Below are the code and all the weights of a small trained network. Each question names an input and a class and asks about switching units off, where a switched-off unit gives its printed mean instead of its output.

import numpy as np


def w(rows, s, z=0):
    codes = np.array(rows[::2]) - 128.0
    scale = np.full(codes.shape[1], s)
    scale[-1] = z or s
    return codes * scale


def f(y):
    return y / 2 * (1 + np.tanh(0.7978845608 * (y + 0.044715 * y**3)))


def log_softmax(a):
    a = a - a.max(-1, keepdims=True)
    return a - np.log(np.exp(a).sum(-1, keepdims=True))


def net(x, mask):
    res = np.array(x, float).reshape(1, 4) / 4 @ E
    y = f(res @ A[0][:, :-1].T + A[0][:, -1])
    res = res + np.where(mask, y, B[0][:, -1]) @ B[0][:, :-1]
    return log_softmax(res[-1] @ U[:, :-1].T + U[:, -1])


A, B = {}, {}
E = w([
[75,168,72,162,58,225],'x0',
[109,158,210,78,120,215],'x1',
[107,249,104,144,183,107],'x2',
[210,102,85,83,106,155],'x3',
],0.014)
A[0] = w([
[186,148,24,120,223,134,230],'N0',
[127,189,204,123,191,152,209],'N1',
[77,104,155,171,180,62,149],'N2',
[150,41,111,131,175,125,235],'N3',
[122,66,190,106,72,66,194],'N4',
[203,139,118,82,108,102,193],'N5',
[78,184,104,195,93,133,195],'N6',
[122,109,71,184,12,162,163],'N7',
[104,70,130,237,18,102,253],'N8',
[71,174,187,142,173,67,236],'N9',
[76,95,171,135,88,154,125],'N10',
[114,79,55,136,85,188,183],'N11',
[40,165,125,141,195,160,171],'N12',
[148,174,51,151,100,152,213],'N13',
[46,58,150,121,181,108,175],'N14',
[203,118,89,78,65,169,182],'N15',
[203,81,135,60,113,193,192],'N16',
[176,113,105,41,72,156,150],'N17',
],0.011,0.0048)
B[0] = w([
[180,213,105,34,111,8,218],'N0',
[95,101,85,105,24,204,224],'N1',
[117,130,150,169,119,91,216],'N2',
[163,145,180,156,125,110,209],'N3',
[161,141,222,163,135,142,212],'N4',
[132,183,163,48,94,142,186],'N5',
[102,66,61,104,156,118,224],'N6',
[102,152,78,165,220,170,226],'N7',
[121,99,162,157,217,102,232],'N8',
[101,105,94,235,2,68,250],'N9',
[107,172,126,230,136,134,180],'N10',
[155,138,112,181,219,154,210],'N11',
[55,72,111,162,89,137,222],'N12',
[135,117,61,78,200,92,199],'N13',
[137,72,175,185,63,91,188],'N14',
[154,181,94,67,163,197,208],'N15',
[182,158,166,89,128,240,226],'N16',
[203,160,148,133,177,214,198],'N17',
],0.0086,0.014)
U = w([
[201,175,144,128,212,172,24],'0',
[23,90,154,152,97,191,48],'1',
[155,69,231,176,130,109,200],'2',
[196,183,128,45,168,35,56],'3',
[254,118,165,8,127,167,181],'4',
[79,78,63,119,222,120,251],'5',
[105,147,62,109,106,51,109],'6',
],0.0088,0.0017)

Each question gives the input, the list of numbers given to net, and the class t.
The units are the neurons (one row each of A and B). Each row of codes is followed by its name. A weight is (code - 128) times the scale printed after its matrix; where a second scale follows, it is the last column's (A, B and U).
mask holds one flag per neuron, in row order. A switched-off neuron (its flag False) gives its mean, the last column of its row in B, instead of its output. The means were averaged over made-up inputs and are rounded, as every weight is.
A unit's drop is (log p(t) with every unit on - log p(t) with that unit switched off) / (log p(t) with every unit on - log p(t) with every unit switched off).
The circuit of an input: a set's keep is (log p(t) with only the set's units on - log p(t) with every unit switched off) / (log p(t) with every unit on - log p(t) with every unit switched off). Starting from the 12 units with the biggest drops (on a tie, the unit counted first), units are removed one at a time, each time the one whose removal leaves the highest keep (on an exact tie, the one counted first), for as long as the keep stays at least 0.8.
units of the circuit, in order: the units of the circuit, biggest drop first
k most important neurons: the k neurons with the biggest drops, biggest first
drop of u: that unit's drop, to one decimal
input [1,8,8,4], class 1: units of the circuit, in order : [N1]
input [-8,1,-2,2], class 4: 2 most important neurons : [N5, N16]
input [5,6,8,5], class 5: units of the circuit, in order : [N13, N12, N6]
input [-3,-7,-7,4], class 4: 3 most important neurons : [N5, N10, N16]
input [7,-6,8,-4], class 5: 3 most important neurons : [N6, N13, N7]
input [4,-2,-3,-8], class 5: units of the circuit, in order : [N8, N6]
input [-5,2,-7,1], class 4: 2 most important neurons : [N16, N9]
input [0,3,-8,-2], class 0: 2 most important neurons : [N9, N16]
input [3,-6,-2,6], class 0: 2 most important neurons : [N7, N11]
input [4,0,-3,0], class 0: 2 most important neurons : [N12, N9]
input [-5,-1,7,-8], class 1: 4 most important neurons : [N1, N12, N13, N14]
input [3,-6,1,6], class 3: 2 most important neurons : [N0, N13]
input [-4,1,8,-5], class 6: 2 most important neurons : [N0, N16]
input [-5,1,-7,1], class 4: units of the circuit, in order : [N16]
input [6,-3,8,-1], class 5: drop of N14 : 0.2
input [6,-5,6,4], class 5: drop of N4 : 0.1
input [-6,6,2,-3], class 1: drop of N1 : 0.4
